Below are the code and all the weights of a small trained network. Each question names an input and a class and asks about switching units off, where a switched-off unit gives its printed mean instead of its output.

import numpy as np


def w(rows, s, z=0):
    codes = np.array(rows[::2]) - 128.0
    scale = np.full(codes.shape[1], s)
    scale[-1] = z or s
    return codes * scale


def f(y):
    return np.maximum(y, 0)


def log_softmax(a):
    a = a - a.max(-1, keepdims=True)
    return a - np.log(np.exp(a).sum(-1, keepdims=True))


def net(x, mask):
    res = np.array(x, float).reshape(1, 3) / 4 @ E
    y = f(res @ A[0][:, :-1].T + A[0][:, -1])
    res = res + np.where(mask, y, B[0][:, -1]) @ B[0][:, :-1]
    return log_softmax(res[-1] @ U[:, :-1].T + U[:, -1])


A, B = {}, {}
E = w([
[97,28,179,238],'x0',
[95,196,58,244],'x1',
[3,67,83,63],'x2',
],0.012)
A[0] = w([
[77,118,88,132,77],'n1',
[129,7,200,186,70],'n2',
[97,160,80,194,46],'n3',
[186,156,173,165,113],'n4',
[170,178,48,70,79],'n5',
[91,195,41,208,56],'n6',
[182,46,224,32,3],'n7',
[41,97,128,108,125],'n8',
[93,128,52,89,122],'n9',
[35,96,71,101,144],'n10',
[97,89,162,195,98],'n11',
[180,185,155,131,92],'n12',
[109,149,32,186,75],'n13',
[225,175,191,192,155],'n14',
[101,71,193,223,64],'n15',
[158,206,93,68,90],'n16',
[36,92,117,128,120],'n17',
],0.014,0.0049)
B[0] = w([
[159,109,157,124,165],'n1',
[62,193,100,131,220],'n2',
[163,130,106,65,183],'n3',
[159,86,208,140,199],'n4',
[38,203,114,169,203],'n5',
[158,104,64,70,219],'n6',
[182,76,42,38,235],'n7',
[171,74,163,140,196],'n8',
[120,123,175,207,187],'n9',
[165,89,200,189,217],'n10',
[51,244,112,97,184],'n11',
[127,95,167,145,189],'n12',
[198,79,54,55,194],'n13',
[163,53,191,197,251],'n14',
[71,182,139,107,208],'n15',
[9,172,129,151,206],'n16',
[160,104,166,222,196],'n17',
],0.011,0.019)
U = w([
[174,108,233,211,231],'0',
[5,234,120,132,133],'1',
[206,117,32,20,8],'2',
],0.014,0.0017)

Each question gives the input, the list of numbers given to net, and the class t.
The units are the neurons (one row each of A and B). Each row of codes is followed by its name. A weight is (code - 128) times the scale printed after its matrix; where a second scale follows, it is the last column's (A, B and U).
mask holds one flag per neuron, in row order. A switched-off neuron (its flag False) gives its mean, the last column of its row in B, instead of its output. The means were averaged over made-up inputs and are rounded, as every weight is.
A unit's drop is (log p(t) with every unit on - log p(t) with that unit switched off) / (log p(t) with every unit on - log p(t) with every unit switched off).
The circuit of an input: a set's keep is (log p(t) with only the set's units on - log p(t) with every unit switched off) / (log p(t) with every unit on - log p(t) with every unit switched off). Starting from the 12 units with the biggest drops (on a tie, the unit counted first), units are removed one at a time, each time the one whose removal leaves the highest keep (on an exact tie, the one counted first), for as long as the keep stays at least 0.8.
circuit, biggest first: the units of the circuit, biggest drop first
top k neurons: the k neurons with the biggest drops, biggest first
drop of u: that unit's drop, to one decimal
input [-4,-8,-7], class 2: top 2 neurons => [n7; n10]
input [5,-5,-1], class 1: circuit, biggest first => [n2]
input [-6,-6,6], class 0: top 2 neurons => [n10; n9]
input [-7,8,-7], class 2: top 2 neurons => [n6; n13]
input [4,4,-2], class 1: top 3 neurons => [n7; n11; n15]
input [-4,0,4], class 0: top 4 neurons => [n2; n11; n10; n15]
input [2,7,5], class 2: top 2 neurons => [n13; n6]
input [7,-8,7], class 2: top 2 neurons => [n7; n14]
input [-2,7,-5], class 2: top 2 neurons => [n6; n13]
input [-4,2,-3], class 1: top 3 neurons => [n10; n16; n5]
input [0,7,8], class 0: top 2 neurons => [n10; n17]
input [7,-7,0], class 1: top 2 neurons => [n2; n15]
input [1,8,-7], class 2: drop of n10 => 0.1
input [6,-8,0], class 2: circuit, biggest first => [n7]
input [-4,6,-2], class 2: drop of n6 => 0.2
input [-8,-8,7], class 1: drop of n6 => 0.4
input [8,5,-3], class 1: drop of n13 => 0.0
